Here is a tiny trained network, its code and every weight. The questions are about switching its units off for an input and a class, where a switched-off unit gives its printed mean instead of its output.

import numpy as np


def w(rows, s, z=0):
    codes = np.array(rows[::2]) - 128.0
    scale = np.full(codes.shape[1], s)
    scale[-1] = z or s
    return codes * scale


def norm(h):
    return h / np.sqrt((h * h).mean(-1, keepdims=True) + 1e-5)


def f(y):
    return np.maximum(y, 0)


def log_softmax(a):
    a = a - a.max(-1, keepdims=True)
    return a - np.log(np.exp(a).sum(-1, keepdims=True))


def net(x, mask):
    res = np.array(x, float).reshape(1, 4) / 4 @ E
    u = 0
    for l in range(3):
        y = f(norm(res) @ A[l][:, :-1].T + A[l][:, -1])
        res = res + np.where(mask[u : u + 9], y, B[l][:, -1]) @ B[l][:, :-1]
        u += 9
    return log_softmax(norm(res)[-1] @ U[:, :-1].T + U[:, -1])


A, B = {}, {}
E = w([
[128,131,128],'x0',
[126,136,130],'x1',
[155,254,178],'x2',
[42,143,123],'x3',
],0.00091)
A[0] = w([
[156,184,56,105],'0.n0',
[250,82,210,54],'0.n1',
[126,173,159,180],'0.n2',
[46,151,145,80],'0.n3',
[96,147,110,113],'0.n4',
[112,226,188,245],'0.n5',
[110,89,171,81],'0.n6',
[248,115,126,73],'0.n7',
[87,64,30,150],'0.n8',
],0.0025,0.0011)
B[0] = w([
[167,97,136,146],'0.n0',
[55,163,48,170],'0.n1',
[166,71,90,184],'0.n2',
[111,153,49,167],'0.n3',
[129,116,107,146],'0.n4',
[169,64,125,250],'0.n5',
[148,129,121,135],'0.n6',
[4,165,72,169],'0.n7',
[188,117,146,209],'0.n8',
],0.0031,0.0022)
A[1] = w([
[185,245,197,254],'1.n0',
[165,251,144,202],'1.n1',
[174,184,39,209],'1.n2',
[190,82,107,138],'1.n3',
[30,133,174,161],'1.n4',
[92,83,158,172],'1.n5',
[71,190,74,194],'1.n6',
[121,121,146,96],'1.n7',
[204,34,98,215],'1.n8',
],0.0024,0.00074)
B[1] = w([
[148,19,118,176],'1.n0',
[96,50,129,176],'1.n1',
[79,120,86,222],'1.n2',
[128,199,154,193],'1.n3',
[129,134,66,140],'1.n4',
[213,165,179,151],'1.n5',
[103,81,33,185],'1.n6',
[111,137,149,128],'1.n7',
[117,252,194,251],'1.n8',
],0.0019,0.0023)
A[2] = w([
[74,164,251,217],'2.n0',
[99,91,211,107],'2.n1',
[183,38,185,127],'2.n2',
[139,217,142,254],'2.n3',
[169,117,159,66],'2.n4',
[108,118,89,147],'2.n5',
[109,55,165,155],'2.n6',
[126,165,126,110],'2.n7',
[79,150,150,49],'2.n8',
],0.0025,0.00086)
B[2] = w([
[129,168,26,202],'2.n0',
[174,165,44,154],'2.n1',
[178,154,247,238],'2.n2',
[125,253,103,254],'2.n3',
[152,140,151,170],'2.n4',
[169,105,124,232],'2.n5',
[230,160,159,184],'2.n6',
[84,205,102,152],'2.n7',
[119,76,92,130],'2.n8',
],0.0018,0.00099)
U = w([
[55,45,18,162],'0',
[150,202,120,178],'1',
[228,68,250,126],'2',
[106,202,115,131],'3',
[3,177,199,3],'4',
],0.0047,0.0045)

Each question gives the input, the list of numbers given to net, and the class t.
The units are the neurons (one row each of A and B). Each row of codes is followed by its name. A weight is (code - 128) times the scale printed after its matrix; where a second scale follows, it is the last column's (A, B and U).
mask holds one flag per neuron, layer by layer. A switched-off neuron (its flag False) gives its mean, the last column of its row in B, instead of its output. The means were averaged over made-up inputs and are rounded, as every weight is.
A unit's drop is (log p(t) with every unit on - log p(t) with that unit switched off) / (log p(t) with every unit on - log p(t) with every unit switched off).
The circuit of an input: a set's keep is (log p(t) with only the set's units on - log p(t) with every unit switched off) / (log p(t) with every unit on - log p(t) with every unit switched off). Starting from the 12 units with the biggest drops (on a tie, the unit counted first), units are removed one at a time, each time the one whose removal leaves the highest keep (on an exact tie, the one counted first), for as long as the keep stays at least 0.8.
units of the circuit, in order: the units of the circuit, biggest drop first
unit that matters most: the unit with the biggest drop
top k neurons: the k neurons with the biggest drops, biggest first
k most important neurons of layer l: the k neurons of layer l with the biggest drops, biggest first
drop when u is switched off: that unit's drop, to one decimal
input [3,-2,0,-2], class 4: units of the circuit, in order : (0.n7)
input [-4,-4,4,7], class 0: 2 most important neurons of layer 0 : (0.n3, 0.n8)
input [6,-3,5,7], class 0: top 2 neurons : (0.n8, 1.n8)
input [-5,-2,-7,6], class 2: top 4 neurons : (0.n8, 0.n7, 0.n1, 1.n2)
input [-1,7,-6,2], class 1: top 2 neurons : (1.n8, 0.n5)
input [-5,-6,-5,4], class 1: top 2 neurons : (0.n8, 1.n8)
input [3,7,-6,4], class 1: top 4 neurons : (0.n8, 0.n7, 0.n1, 1.n8)
input [1,5,6,3], class 2: top 2 neurons : (1.n0, 1.n1)
input [-4,3,5,-5], class 0: 3 most important neurons of layer 0 : (0.n1, 0.n7, 0.n8)
input [1,-3,7,4], class 2: top 3 neurons : (1.n0, 0.n5, 0.n7)
input [-4,5,7,5], class 2: 2 most important neurons of layer 2 : (2.n2, 2.n6)
input [7,-2,8,6], class 2: top 2 neurons : (0.n5, 1.n0)
input [-7,5,2,-8], class 0: top 2 neurons : (0.n7, 1.n8)
input [1,6,8,-2], class 2: top 2 neurons : (1.n0, 1.n1)
input [3,-1,0,-7], class 0: unit that matters most : 1.n8
input [-5,-3,4,8], class 0: drop when 1.n8 is switched off : 0.3
input [-6,2,3,-7], class 0: drop when 0.n7 is switched off : 0.5
input [5,6,8,1], class 2: drop when 1.n1 is switched off : 0.1
